Below are the code and all the weights of a small trained network. Each question names an input and a class and asks about switching units off, where a switched-off unit gives its printed mean instead of its output.

import numpy as np


def w(rows, s, z=0):
    codes = np.array(rows[::2]) - 128.0
    scale = np.full(codes.shape[1], s)
    scale[-1] = z or s
    return codes * scale


def f(y):
    return y / 2 * (1 + np.tanh(0.7978845608 * (y + 0.044715 * y**3)))


def log_softmax(a):
    a = a - a.max(-1, keepdims=True)
    return a - np.log(np.exp(a).sum(-1, keepdims=True))


def net(x, mask):
    res = np.array(x, float).reshape(1, 3) / 4 @ E
    y = f(res @ A[0][:, :-1].T + A[0][:, -1])
    res = res + np.where(mask, y, B[0][:, -1]) @ B[0][:, :-1]
    return log_softmax(res[-1] @ U[:, :-1].T + U[:, -1])


A, B = {}, {}
E = w([
[135,50,3,86,82,173,175,155,89,101,119],'x0',
[174,81,132,166,71,71,121,19,95,89,199],'x1',
[141,87,53,174,63,23,84,146,165,165,51],'x2',
],0.011)
A[0] = w([
[100,40,174,145,99,87,117,184,104,154,116,66],'N1',
[111,99,78,69,129,159,193,103,74,113,103,46],'N2',
[166,72,93,158,59,94,155,60,54,122,170,140],'N3',
[125,88,128,162,111,86,129,139,204,148,118,41],'N4',
[107,131,130,182,105,63,60,123,165,199,92,165],'N5',
[175,87,5,111,56,155,145,146,138,142,132,152],'N6',
[123,43,80,93,121,173,180,177,117,108,95,42],'N7',
[76,168,163,134,104,82,52,113,140,140,165,98],'N8',
[76,66,135,152,138,69,95,141,129,172,71,231],'N9',
[146,141,116,157,91,100,96,63,111,72,157,2],'N10',
[90,144,182,176,168,84,125,125,141,132,116,32],'N11',
[103,177,179,149,160,113,106,115,178,161,85,58],'N12',
[83,123,39,159,59,105,87,144,184,162,31,23],'N13',
[91,169,94,42,144,170,157,195,171,152,40,247],'N14',
[98,173,164,203,167,64,71,116,222,188,132,167],'N15',
[104,162,146,98,163,211,181,133,147,118,186,57],'N16',
[68,125,150,100,145,110,129,170,143,130,104,59],'N17',
[137,186,120,99,162,141,125,195,165,169,81,12],'N18',
[60,128,108,78,94,162,103,161,140,175,85,79],'N19',
],0.011,0.0084)
B[0] = w([
[219,16,157,62,169,130,56,252,59,95,121,144],'N1',
[121,131,115,140,200,103,91,142,53,125,72,169],'N2',
[137,158,102,104,77,124,156,170,173,83,162,207],'N3',
[165,90,174,97,185,159,83,187,62,99,143,154],'N4',
[131,149,147,119,167,170,155,156,143,113,149,212],'N5',
[99,185,98,188,124,85,150,112,79,155,69,222],'N6',
[122,144,102,145,147,99,125,106,49,128,71,184],'N7',
[136,146,82,145,113,112,124,113,78,122,66,168],'N8',
[67,195,160,82,159,165,127,124,114,96,175,209],'N9',
[239,53,131,45,104,93,35,222,133,28,123,152],'N10',
[166,101,100,109,167,119,91,232,67,154,32,161],'N11',
[118,131,107,144,127,113,106,133,58,135,64,184],'N12',
[144,165,197,95,183,187,83,177,72,99,158,208],'N13',
[129,181,91,132,78,97,164,107,174,90,165,253],'N14',
[61,165,94,139,87,84,161,137,99,112,79,233],'N15',
[120,153,164,75,198,178,106,133,64,104,176,194],'N16',
[217,43,131,79,117,121,90,205,112,89,146,149],'N17',
[192,60,110,112,74,82,105,241,152,75,150,175],'N18',
[184,52,97,88,73,103,94,193,169,68,153,166],'N19',
],0.014,0.019)
U = w([
[128,129,100,161,145,79,91,130,68,138,42,30],'0',
[164,134,193,85,204,207,91,132,79,110,186,52],'1',
[204,95,105,119,59,73,57,144,162,83,158,45],'2',
[60,203,127,170,96,148,172,74,164,142,185,228],'3',
[134,28,101,62,116,123,56,110,223,248,126,7],'4',
],0.017,0.012)

Each question gives the input, the list of numbers given to net, and the class t.
The units are the neurons (one row each of A and B). Each row of codes is followed by its name. A weight is (code - 128) times the scale printed after its matrix; where a second scale follows, it is the last column's (A, B and U).
mask holds one flag per neuron, in row order. A switched-off neuron (its flag False) gives its mean, the last column of its row in B, instead of its output. The means were averaged over made-up inputs and are rounded, as every weight is.
A unit's drop is (log p(t) with every unit on - log p(t) with that unit switched off) / (log p(t) with every unit on - log p(t) with every unit switched off).
The circuit of an input: a set's keep is (log p(t) with only the set's units on - log p(t) with every unit switched off) / (log p(t) with every unit on - log p(t) with every unit switched off). Starting from the 12 units with the biggest drops (on a tie, the unit counted first), units are removed one at a time, each time the one whose removal leaves the highest keep (on an exact tie, the one counted first), for as long as the keep stays at least 0.8.
circuit, biggest first: the units of the circuit, biggest drop first
most important unit: the unit with the biggest drop
top k neurons: the k neurons with the biggest drops, biggest first
drop of u: that unit's drop, to one decimal
input [-6,-7,-3], class 2: most important unit	N18
input [-5,-8,8], class 1: top 2 neurons	[N13 N9]
input [-2,6,6], class 1: circuit, biggest first	[N5 N9]
input [-8,-8,-2], class 0: top 4 neurons	[N12 N15 N11 N3]
input [-3,-7,8], class 1: top 3 neurons	[N13 N9 N5]
input [7,-6,-4], class 0: top 2 neurons	[N7 N2]
input [8,-5,-8], class 0: top 4 neurons	[N7 N2 N13 N9]
input [3,-3,1], class 3: top 3 neurons	[N14 N11 N12]
input [-5,7,6], class 2: top 4 neurons	[N10 N3 N16 N15]
input [-8,-6,-7], class 0: top 2 neurons	[N12 N15]
input [0,5,3], class 2: drop of N10	1.1
input [4,-7,6], class 2: drop of N16	0.4
input [2,6,7], class 1: drop of N13	0.3
input [-3,7,2], class 2: circuit, biggest first	[N10]
